Here is a tiny trained network, its code and every weight. The questions are about switching its units off for an input and a target symbol, where a switched-off unit gives its printed mean instead of its output.

import numpy as np


def w(rows, s, z=0):
    codes = np.array(rows[::2]) - 128.0
    scale = np.full(codes.shape[1], s)
    scale[-1] = z or s
    return codes * scale


def norm(h):
    return h / np.sqrt((h * h).mean(-1, keepdims=True) + 1e-5)


def softmax(a):
    e = np.exp(a - a.max(-1, keepdims=True))
    return e / e.sum(-1, keepdims=True)


def log_softmax(a):
    a = a - a.max(-1, keepdims=True)
    return a - np.log(np.exp(a).sum(-1, keepdims=True))


def net(x, mask):
    ids = ['αβγδεζηθλμξπω'.index(c) for c in x.split()]
    T = len(ids)
    res = E[ids] + P[:T]
    u = 0
    for l in range(3):
        r = norm(res)
        for j in range(3):
            rows = slice(2 * j, 2 * j + 2)
            q, k, v = (r @ M[l][rows].T for M in (Q, K, V))
            z = softmax(np.where(np.tri(T) > 0, q @ k.T / 2**0.5, -1e9)) @ v
            o = O[l][rows]
            res = res + np.where(mask[u + j], z, o[:, -1]) @ o[:, :-1]
        u += 3
    return log_softmax(norm(res)[-1] @ U[:, :-1].T + U[:, -1])


Q, K, V, O = {}, {}, {}, {}
E = w([
[230,139,185,189,228,65,141,172],'α',
[117,134,141,158,150,119,113,158],'β',
[120,171,93,148,164,88,126,96],'γ',
[171,84,107,136,101,148,131,156],'δ',
[177,82,106,137,75,134,136,142],'ε',
[132,82,168,104,91,67,147,103],'ζ',
[151,93,179,154,115,171,189,106],'η',
[148,102,154,96,172,150,124,97],'θ',
[159,44,150,108,172,139,62,224],'λ',
[99,130,139,150,135,122,105,157],'μ',
[99,45,99,111,164,147,204,161],'ξ',
[206,111,20,253,90,146,16,172],'π',
[104,124,136,149,138,112,101,153],'ω',
],0.029)
P = w([
[215,235,252,15,99,88,100,168],'0',
[208,57,161,198,174,115,119,84],'1',
[199,47,161,208,163,115,94,83],'2',
[198,39,151,182,154,118,86,84],'3',
[188,35,145,176,141,117,78,83],'4',
[178,38,143,171,127,131,68,84],'5',
[160,21,146,157,134,123,63,92],'6',
[153,20,143,151,120,126,53,88],'7',
[145,16,148,139,127,128,39,92],'8',
[127,15,139,126,117,132,36,94],'9',
[117,3,142,119,110,136,29,77],'10',
[105,2,127,103,91,143,18,72],'11',
[104,7,141,101,78,153,19,80],'12',
[94,10,147,95,88,167,14,74],'13',
],0.007)
Q[0] = w([
[48,205,97,252,142,115,107,112],'L0H0',
[96,46,123,219,123,138,62,100],'L0H0',
[190,102,90,22,102,144,199,173],'L0H1',
[141,106,16,203,91,148,84,145],'L0H1',
[71,201,152,105,183,89,80,146],'L0H2',
[84,217,129,123,180,108,132,50],'L0H2',
],0.013)
K[0] = w([
[168,247,142,147,182,68,187,187],'L0H0',
[107,169,189,87,104,118,44,140],'L0H0',
[50,22,56,160,171,145,149,53],'L0H1',
[71,139,87,70,77,169,34,134],'L0H1',
[148,221,114,144,129,67,140,182],'L0H2',
[148,190,64,174,164,93,167,91],'L0H2',
],0.013)
V[0] = w([
[146,124,121,131,77,159,196,195],'L0H0',
[91,165,85,168,134,34,125,129],'L0H0',
[169,155,83,142,102,145,93,172],'L0H1',
[187,120,144,130,175,153,96,78],'L0H1',
[147,78,246,126,84,204,191,175],'L0H2',
[208,102,142,111,136,60,125,144],'L0H2',
],0.013)
O[0] = w([
[11,147,189,145,136,176,85,148,102],'L0H0',
[55,150,123,145,98,31,100,118,66],'L0H0',
[131,184,158,182,143,111,82,122,150],'L0H1',
[209,144,143,71,115,143,100,83,192],'L0H1',
[86,14,93,198,175,155,98,40,252],'L0H2',
[102,145,92,81,117,85,153,105,235],'L0H2',
],0.012)
Q[1] = w([
[253,92,245,64,137,205,135,203],'L1H0',
[115,53,35,36,119,163,191,143],'L1H0',
[57,122,96,217,120,9,28,189],'L1H1',
[93,220,171,149,159,112,147,155],'L1H1',
[154,99,91,111,166,67,65,163],'L1H2',
[181,73,106,238,44,153,185,135],'L1H2',
],0.011)
K[1] = w([
[227,102,183,137,132,163,249,90],'L1H0',
[131,14,60,101,175,94,170,148],'L1H0',
[36,167,93,95,177,89,45,153],'L1H1',
[112,226,100,184,127,134,173,167],'L1H1',
[125,79,99,168,135,120,144,58],'L1H2',
[124,61,64,138,117,104,19,194],'L1H2',
],0.013)
V[1] = w([
[149,117,254,118,89,117,81,52],'L1H0',
[116,118,63,89,214,110,92,174],'L1H0',
[91,164,46,96,231,159,73,86],'L1H1',
[199,83,212,216,123,64,148,188],'L1H1',
[179,85,129,149,129,113,69,204],'L1H2',
[166,190,56,167,75,123,97,114],'L1H2',
],0.011)
O[1] = w([
[192,171,184,56,90,56,51,113,195],'L1H0',
[150,125,79,138,92,167,165,217,203],'L1H0',
[193,228,54,183,75,166,165,224,234],'L1H1',
[107,65,181,131,129,250,70,15,155],'L1H1',
[193,67,153,164,96,113,91,237,253],'L1H2',
[118,150,60,210,159,137,98,78,86],'L1H2',
],0.011,0.0055)
Q[2] = w([
[199,43,134,146,157,180,99,187],'L2H0',
[85,250,100,234,135,160,127,143],'L2H0',
[139,81,189,124,189,107,43,110],'L2H1',
[130,119,173,95,221,196,224,56],'L2H1',
[160,164,136,88,171,107,231,152],'L2H2',
[10,218,94,137,91,52,27,192],'L2H2',
],0.012)
K[2] = w([
[205,107,158,142,98,144,87,104],'L2H0',
[9,174,186,131,106,240,195,128],'L2H0',
[153,70,132,101,67,146,133,136],'L2H1',
[192,117,27,91,110,135,151,84],'L2H1',
[160,133,128,81,135,158,224,88],'L2H2',
[88,206,232,209,146,94,131,51],'L2H2',
],0.012)
V[2] = w([
[177,107,134,162,153,93,115,155],'L2H0',
[84,170,136,133,131,151,165,137],'L2H0',
[94,125,101,124,62,131,63,71],'L2H1',
[49,153,149,92,248,160,101,140],'L2H1',
[104,164,141,127,235,103,92,90],'L2H2',
[180,110,220,194,63,154,197,99],'L2H2',
],0.011)
O[2] = w([
[121,123,182,40,222,122,102,125,227],'L2H0',
[149,56,82,122,75,136,59,82,8],'L2H0',
[137,90,79,53,76,103,123,175,134],'L2H1',
[194,161,145,197,211,58,117,199,29],'L2H1',
[185,90,193,169,60,184,208,158,62],'L2H2',
[8,254,112,117,118,7,216,91,145],'L2H2',
],0.0098,0.011)
U = w([
[161,134,210,183,229,61,148,126,120],'α',
[61,108,188,167,138,85,91,180,163],'β',
[143,182,165,147,61,133,185,173,254],'γ',
[70,205,123,102,179,223,82,108,153],'δ',
[53,150,116,69,45,205,50,119,120],'ε',
[108,47,155,94,92,35,105,85,82],'ζ',
[100,107,245,198,98,194,114,52,195],'η',
[245,158,54,60,111,210,182,91,31],'θ',
[215,41,209,115,85,173,117,254,95],'λ',
[149,102,22,118,191,48,108,151,26],'μ',
[85,130,105,168,130,169,236,201,203],'ξ',
[198,142,99,222,96,149,58,121,164],'π',
[171,101,5,129,77,104,108,133,101],'ω',
],0.0088,0.0082)

Each question gives the input, a string of symbols that net reads in full, and the target symbol t.
The units are the heads (2 rows each of Q, K, V and O). Each row of codes is followed by its name. A weight is (code - 128) times the scale printed after its matrix; where a second scale follows, it is the last column's (O and U).
mask holds one flag per head, layer by layer. A switched-off head (its flag False) gives its mean, the last column of its rows in O, instead of its output. The means were averaged over made-up inputs and are rounded, as every weight is.
A unit's drop is (log p(t) with every unit on - log p(t) with that unit switched off) / (log p(t) with every unit on - log p(t) with every unit switched off).
The circuit of an input: a set's keep is (log p(t) with only the set's units on - log p(t) with every unit switched off) / (log p(t) with every unit on - log p(t) with every unit switched off). Starting from all 9 units, units are removed one at a time, each time the one whose removal leaves the highest keep (on an exact tie, the one counted first), for as long as the keep stays at least 0.8.
circuit, biggest first: the units of the circuit, biggest drop first
most important unit: the unit with the biggest drop
heads that matter: for each layer, one digit per head in row order, 1 if its drop is at least 0.15 and else 0, layers parted by /
input β θ α ω, target ε: heads that matter	110 / 110 / 010
input π β η β, target η: heads that matter	011 / 010 / 001
input ω ε β δ, target ε: circuit, biggest first	(L0H0; L2H1)
input μ λ θ λ δ η η λ ζ μ ε δ, target μ: most important unit	L0H1
input η γ μ, target μ: circuit, biggest first	(L0H1; L0H0; L2H1)
input ω ω ξ δ π π δ η μ ξ λ ω ω, target λ: heads that matter	111 / 011 / 001
input δ α ζ β δ α λ δ ξ δ, target ξ: heads that matter	010 / 100 / 000
input α α μ, target γ: circuit, biggest first	(L1H1; L0H2)
input δ θ μ λ θ δ ω, target π: circuit, biggest first	(L0H1; L1H1; L0H0; L2H0)
input μ η η α ω, target β: heads that matter	111 / 000 / 010
input γ π η ζ ω μ μ δ ω α α μ, target ζ: heads that matter	101 / 010 / 000
input ω θ ω α ζ δ, target ζ: heads that matter	001 / 010 / 000
input η ξ μ λ θ π γ λ μ ω, target μ: circuit, biggest first	(L0H0; L1H0; L2H1)
input ε β δ ε ε η η ζ γ ζ θ, target θ: circuit, biggest first	(L0H0)
input ε ζ α γ δ ξ δ ζ γ δ β, target ω: circuit, biggest first	(L0H0; L2H0; L1H1; L1H2)
input ω ε ζ μ β λ γ ζ ω, target λ: heads that matter	111 / 011 / 011
input ξ δ η γ δ μ, target α: circuit, biggest first	(L2H1; L0H0)
input β α ε, target ε: heads that matter	101 / 100 / 010
input η λ π ω, target μ: circuit, biggest first	(L0H0; L0H1; L2H1; L1H0)
input α γ λ α γ η β, target γ: heads that matter	101 / 010 / 001
input ξ δ η β, target α: heads that matter	111 / 000 / 010
input λ ξ α δ ξ ω δ ε μ ε, target μ: circuit, biggest first	(L0H0; L2H2; L2H1)
input η γ θ γ μ ζ π π δ μ ω β, target μ: circuit, biggest first	(L0H0)
input η ξ η μ, target μ: heads that matter	110 / 010 / 011
input ζ δ ω ξ ω ε π μ, target ξ: circuit, biggest first	(L0H1; L1H0)
